Here is a tiny trained network, its code and every weight. The questions are about switching its units off for an input and a class, where a switched-off unit gives its printed mean instead of its output.

import numpy as np


def w(rows, s, z=0):
    codes = np.array(rows[::2]) - 128.0
    scale = np.full(codes.shape[1], s)
    scale[-1] = z or s
    return codes * scale


def norm(h):
    return h / np.sqrt((h * h).mean(-1, keepdims=True) + 1e-5)


def f(y):
    return np.maximum(y, 0)


def log_softmax(a):
    a = a - a.max(-1, keepdims=True)
    return a - np.log(np.exp(a).sum(-1, keepdims=True))


def net(x, mask):
    res = np.array(x, float).reshape(1, 6) / 4 @ E
    u = 0
    for l in range(3):
        y = f(norm(res) @ A[l][:, :-1].T + A[l][:, -1])
        res = res + np.where(mask[u : u + 6], y, B[l][:, -1]) @ B[l][:, :-1]
        u += 6
    return log_softmax(norm(res)[-1] @ U[:, :-1].T + U[:, -1])


A, B = {}, {}
E = w([
[169,62,34,135,197,135,95],'x0',
[106,151,94,155,120,38,86],'x1',
[144,116,110,121,92,109,102],'x2',
[165,96,115,100,76,139,101],'x3',
[121,128,119,2,124,44,192],'x4',
[68,64,175,78,28,89,145],'x5',
],0.0071)
A[0] = w([
[97,96,119,142,193,162,21,4],'L0N1',
[209,139,114,76,166,64,184,184],'L0N2',
[152,122,89,90,200,123,63,66],'L0N3',
[111,166,120,172,145,113,255,121],'L0N4',
[100,8,118,135,141,110,130,145],'L0N5',
[79,95,223,179,46,127,97,132],'L0N6',
],0.0095,0.0034)
B[0] = w([
[254,166,129,94,99,148,165,196],'L0N1',
[90,44,137,85,110,92,217,238],'L0N2',
[127,132,59,179,156,149,147,192],'L0N3',
[120,111,126,110,88,119,47,199],'L0N4',
[149,213,194,170,136,89,27,205],'L0N5',
[23,72,71,178,41,172,233,255],'L0N6',
],0.0078,0.0057)
A[1] = w([
[163,145,125,177,128,189,40,212],'L1N1',
[117,129,131,181,67,178,119,2],'L1N2',
[184,174,150,216,25,92,112,70],'L1N3',
[171,142,65,43,189,131,143,116],'L1N4',
[246,82,143,98,169,45,193,135],'L1N5',
[99,185,204,1,45,88,138,135],'L1N6',
],0.0072,0.0034)
B[1] = w([
[147,253,124,153,105,154,50,228],'L1N1',
[71,79,40,254,158,161,48,175],'L1N2',
[55,105,170,160,161,171,90,196],'L1N3',
[129,54,65,174,150,106,183,180],'L1N4',
[70,52,140,141,190,117,147,208],'L1N5',
[118,199,207,39,154,23,170,254],'L1N6',
],0.0069,0.0059)
A[2] = w([
[164,187,119,188,144,214,41,145],'L2N1',
[110,173,224,90,151,53,133,129],'L2N2',
[47,234,197,213,35,160,87,255],'L2N3',
[167,104,96,142,185,147,136,71],'L2N4',
[156,88,138,113,195,21,61,54],'L2N5',
[96,112,178,254,139,124,72,216],'L2N6',
],0.0073,0.0029)
B[2] = w([
[208,151,165,118,162,124,9,217],'L2N1',
[200,154,176,4,224,59,111,191],'L2N2',
[41,1,146,106,111,195,100,255],'L2N3',
[119,161,16,104,19,109,181,150],'L2N4',
[160,49,212,161,202,127,229,159],'L2N5',
[213,135,105,173,175,178,57,212],'L2N6',
],0.0065,0.0097)
U = w([
[75,146,133,183,123,208,1,98],'0',
[33,84,46,137,103,133,184,253],'1',
[125,147,199,32,177,5,190,88],'2',
[23,183,169,16,47,55,196,4],'3',
[194,219,39,169,171,157,71,6],'4',
],0.0072,0.0037)

Each question gives the input, the list of numbers given to net, and the class t.
The units are the neurons (one row each of A and B). Each row of codes is followed by its name. A weight is (code - 128) times the scale printed after its matrix; where a second scale follows, it is the last column's (A, B and U).
mask holds one flag per neuron, layer by layer. A switched-off neuron (its flag False) gives its mean, the last column of its row in B, instead of its output. The means were averaged over made-up inputs and are rounded, as every weight is.
A unit's drop is (log p(t) with every unit on - log p(t) with that unit switched off) / (log p(t) with every unit on - log p(t) with every unit switched off).
The circuit of an input: a set's keep is (log p(t) with only the set's units on - log p(t) with every unit switched off) / (log p(t) with every unit on - log p(t) with every unit switched off). Starting from the 12 units with the biggest drops (on a tie, the unit counted first), units are removed one at a time, each time the one whose removal leaves the highest keep (on an exact tie, the one counted first), for as long as the keep stays at least 0.8.
circuit, biggest first: the units of the circuit, biggest drop first
unit that matters most: the unit with the biggest drop
top k neurons: the k neurons with the biggest drops, biggest first
k most important neurons of layer l: the k neurons of layer l with the biggest drops, biggest first
drop when u is switched off: that unit's drop, to one decimal
input [-3,4,8,-4,0,2], class 1: unit that matters most -> L0N6
input [1,6,1,-7,1,-6], class 1: top 2 neurons -> L0N5, L0N2
input [7,5,7,-1,3,-6], class 1: circuit, biggest first -> L0N2, L2N1
input [1,3,8,7,5,-5], class 1: circuit, biggest first -> L2N2, L2N1
input [4,-1,5,3,8,-6], class 1: top 2 neurons -> L0N3, L1N6
input [4,4,-7,-5,0,5], class 0: top 2 neurons -> L0N5, L0N2
input [4,0,1,-1,0,4], class 0: top 2 neurons -> L0N5, L2N3
input [1,7,-8,2,4,-5], class 1: top 3 neurons -> L1N6, L0N3, L2N2
input [-5,4,2,-7,-5,2], class 1: 2 most important neurons of layer 0 -> L0N6, L0N5
input [4,7,-3,-6,8,-7], class 1: 2 most important neurons of layer 0 -> L0N3, L0N5
input [3,-8,-3,2,3,6], class 2: 2 most important neurons of layer 0 -> L0N5, L0N6
input [-4,2,1,6,0,2], class 1: drop when L0N6 is switched off -> 1.4
input [-2,1,-7,0,-5,3], class 1: drop when L2N5 is switched off -> 0.0
input [-6,-2,-5,4,-1,3], class 1: circuit, biggest first -> L0N6
input [-5,4,-3,2,1,-6], class 2: drop when L2N2 is switched off -> 0.1
input [5,0,-6,1,-1,0], class 4: drop when L0N1 is switched off -> 0.2
